Below is a small trained network, with its code and all its weights. Each question gives an input and a class and asks what happens when units are switched off, that is, made to give their printed mean instead of their output.

import numpy as np


def w(rows, s, z=0):
    codes = np.array(rows[::2]) - 128.0
    scale = np.full(codes.shape[1], s)
    scale[-1] = z or s
    return codes * scale


def norm(h):
    return h / np.sqrt((h * h).mean(-1, keepdims=True) + 1e-5)


def f(y):
    return y / 2 * (1 + np.tanh(0.7978845608 * (y + 0.044715 * y**3)))


def log_softmax(a):
    a = a - a.max(-1, keepdims=True)
    return a - np.log(np.exp(a).sum(-1, keepdims=True))


def net(x, mask):
    res = np.array(x, float).reshape(1, 3) / 4 @ E
    u = 0
    for l in range(3):
        y = f(norm(res) @ A[l][:, :-1].T + A[l][:, -1])
        res = res + np.where(mask[u : u + 14], y, B[l][:, -1]) @ B[l][:, :-1]
        u += 14
    return log_softmax(norm(res)[-1] @ U[:, :-1].T + U[:, -1])


A, B = {}, {}
E = w([
[92,186,163],'x0',
[144,152,253],'x1',
[63,136,182],'x2',
],0.0064)
A[0] = w([
[134,85,90,60],'0.n0',
[125,124,141,100],'0.n1',
[161,107,105,204],'0.n2',
[1,176,117,251],'0.n3',
[85,134,187,178],'0.n4',
[147,129,63,148],'0.n5',
[101,153,40,214],'0.n6',
[200,125,156,142],'0.n7',
[88,46,159,98],'0.n8',
[18,51,138,85],'0.n9',
[180,92,120,119],'0.n10',
[117,215,112,123],'0.n11',
[132,102,108,61],'0.n12',
[101,112,157,58],'0.n13',
],0.0089,0.0023)
B[0] = w([
[147,105,176,147],'0.n0',
[105,103,96,121],'0.n1',
[86,202,177,179],'0.n2',
[190,156,42,252],'0.n3',
[173,191,71,195],'0.n4',
[98,157,165,195],'0.n5',
[111,190,221,247],'0.n6',
[121,141,72,176],'0.n7',
[169,114,99,142],'0.n8',
[127,94,2,172],'0.n9',
[73,134,131,157],'0.n10',
[151,157,148,157],'0.n11',
[75,122,181,122],'0.n12',
[185,103,147,120],'0.n13',
],0.0049,0.0037)
A[1] = w([
[133,74,160,135],'1.n0',
[19,121,187,252],'1.n1',
[150,141,99,48],'1.n2',
[152,182,95,76],'1.n3',
[194,129,108,136],'1.n4',
[204,120,155,150],'1.n5',
[178,189,75,235],'1.n6',
[134,189,146,254],'1.n7',
[100,1,137,152],'1.n8',
[136,133,141,152],'1.n9',
[70,139,42,200],'1.n10',
[61,170,227,193],'1.n11',
[103,60,140,191],'1.n12',
[169,129,168,114],'1.n13',
],0.0098,0.0018)
B[1] = w([
[156,216,141,123],'1.n0',
[203,72,49,154],'1.n1',
[180,163,132,136],'1.n2',
[224,113,150,181],'1.n3',
[77,81,7,165],'1.n4',
[104,104,140,176],'1.n5',
[189,43,160,254],'1.n6',
[122,75,69,224],'1.n7',
[222,253,56,153],'1.n8',
[81,68,111,137],'1.n9',
[96,65,247,227],'1.n10',
[137,78,67,205],'1.n11',
[242,220,134,128],'1.n12',
[76,133,118,155],'1.n13',
],0.0048,0.0051)
A[2] = w([
[170,184,112,95],'2.n0',
[129,88,109,68],'2.n1',
[79,61,129,142],'2.n2',
[98,104,101,134],'2.n3',
[100,254,107,249],'2.n4',
[86,110,30,129],'2.n5',
[190,69,133,67],'2.n6',
[40,61,155,5],'2.n7',
[113,144,216,128],'2.n8',
[143,159,178,202],'2.n9',
[121,57,58,91],'2.n10',
[170,61,143,145],'2.n11',
[140,130,104,100],'2.n12',
[207,9,191,177],'2.n13',
],0.0077,0.0017)
B[2] = w([
[202,135,122,136],'2.n0',
[139,129,161,144],'2.n1',
[91,249,121,154],'2.n2',
[104,81,140,135],'2.n3',
[214,35,3,127],'2.n4',
[93,84,119,151],'2.n5',
[149,127,126,185],'2.n6',
[175,178,101,136],'2.n7',
[14,136,145,123],'2.n8',
[115,116,25,130],'2.n9',
[115,94,140,183],'2.n10',
[116,94,117,190],'2.n11',
[154,124,149,134],'2.n12',
[29,156,97,255],'2.n13',
],0.0042,0.0079)
U = w([
[9,123,114,206],'0',
[105,50,84,223],'1',
[246,136,85,231],'2',
[139,85,113,125],'3',
[142,178,149,3],'4',
[150,160,186,31],'5',
[139,177,132,6],'6',
[168,130,230,3],'7',
],0.014,0.0048)

Each question gives the input, the list of numbers given to net, and the class t.
The units are the neurons (one row each of A and B). Each row of codes is followed by its name. A weight is (code - 128) times the scale printed after its matrix; where a second scale follows, it is the last column's (A, B and U).
mask holds one flag per neuron, layer by layer. A switched-off neuron (its flag False) gives its mean, the last column of its row in B, instead of its output. The means were averaged over made-up inputs and are rounded, as every weight is.
A unit's drop is (log p(t) with every unit on - log p(t) with that unit switched off) / (log p(t) with every unit on - log p(t) with every unit switched off).
The circuit of an input: a set's keep is (log p(t) with only the set's units on - log p(t) with every unit switched off) / (log p(t) with every unit on - log p(t) with every unit switched off). Starting from the 12 units with the biggest drops (on a tie, the unit counted first), units are removed one at a time, each time the one whose removal leaves the highest keep (on an exact tie, the one counted first), for as long as the keep stays at least 0.8.
circuit, biggest first: the units of the circuit, biggest drop first
unit that matters most: the unit with the biggest drop
k most important neurons: the k neurons with the biggest drops, biggest first
top k neurons in layer l: the k neurons of layer l with the biggest drops, biggest first
drop when u is switched off: that unit's drop, to one decimal
input [4,1,-6], class 1: top 2 neurons in layer 0	0.n3, 0.n4
input [-5,-7,6], class 0: unit that matters most	1.n10
input [-4,4,-2], class 0: top 3 neurons in layer 0	0.n7, 0.n2, 0.n9
input [8,6,-3], class 2: 2 most important neurons	1.n10, 0.n4
input [1,5,8], class 1: circuit, biggest first	1.n11, 1.n1
input [-4,-2,2], class 2: circuit, biggest first	0.n4, 1.n8, 0.n3, 1.n12
input [-5,6,-2], class 0: 2 most important neurons	0.n3, 0.n9
input [8,1,8], class 1: top 4 neurons in layer 1	1.n7, 1.n12, 1.n11, 1.n8
input [1,4,-1], class 0: top 2 neurons in layer 0	0.n3, 0.n9
input [5,-4,6], class 1: top 2 neurons in layer 1	1.n10, 1.n8
input [-3,3,6], class 1: 2 most important neurons	0.n4, 0.n9
input [0,4,-6], class 1: 3 most important neurons	0.n7, 0.n6, 1.n10
input [5,-1,8], class 1: top 2 neurons in layer 0	0.n4, 0.n10
input [8,-5,5], class 2: unit that matters most	0.n3
input [-7,5,3], class 2: 3 most important neurons	0.n6, 0.n3, 1.n8
input [3,-2,8], class 1: 2 most important neurons	0.n3, 0.n4
input [-7,-8,-2], class 0: top 2 neurons in layer 1	1.n10, 1.n1
input [0,5,-3], class 0: top 2 neurons in layer 0	0.n3, 0.n9
input [8,-4,2], class 2: drop when 0.n3 is switched off	1.2
input [8,3,-3], class 2: unit that matters most	1.n10
input [5,-2,8], class 1: drop when 0.n3 is switched off	0.8
input [5,3,-5], class 1: drop when 1.n8 is switched off	0.2
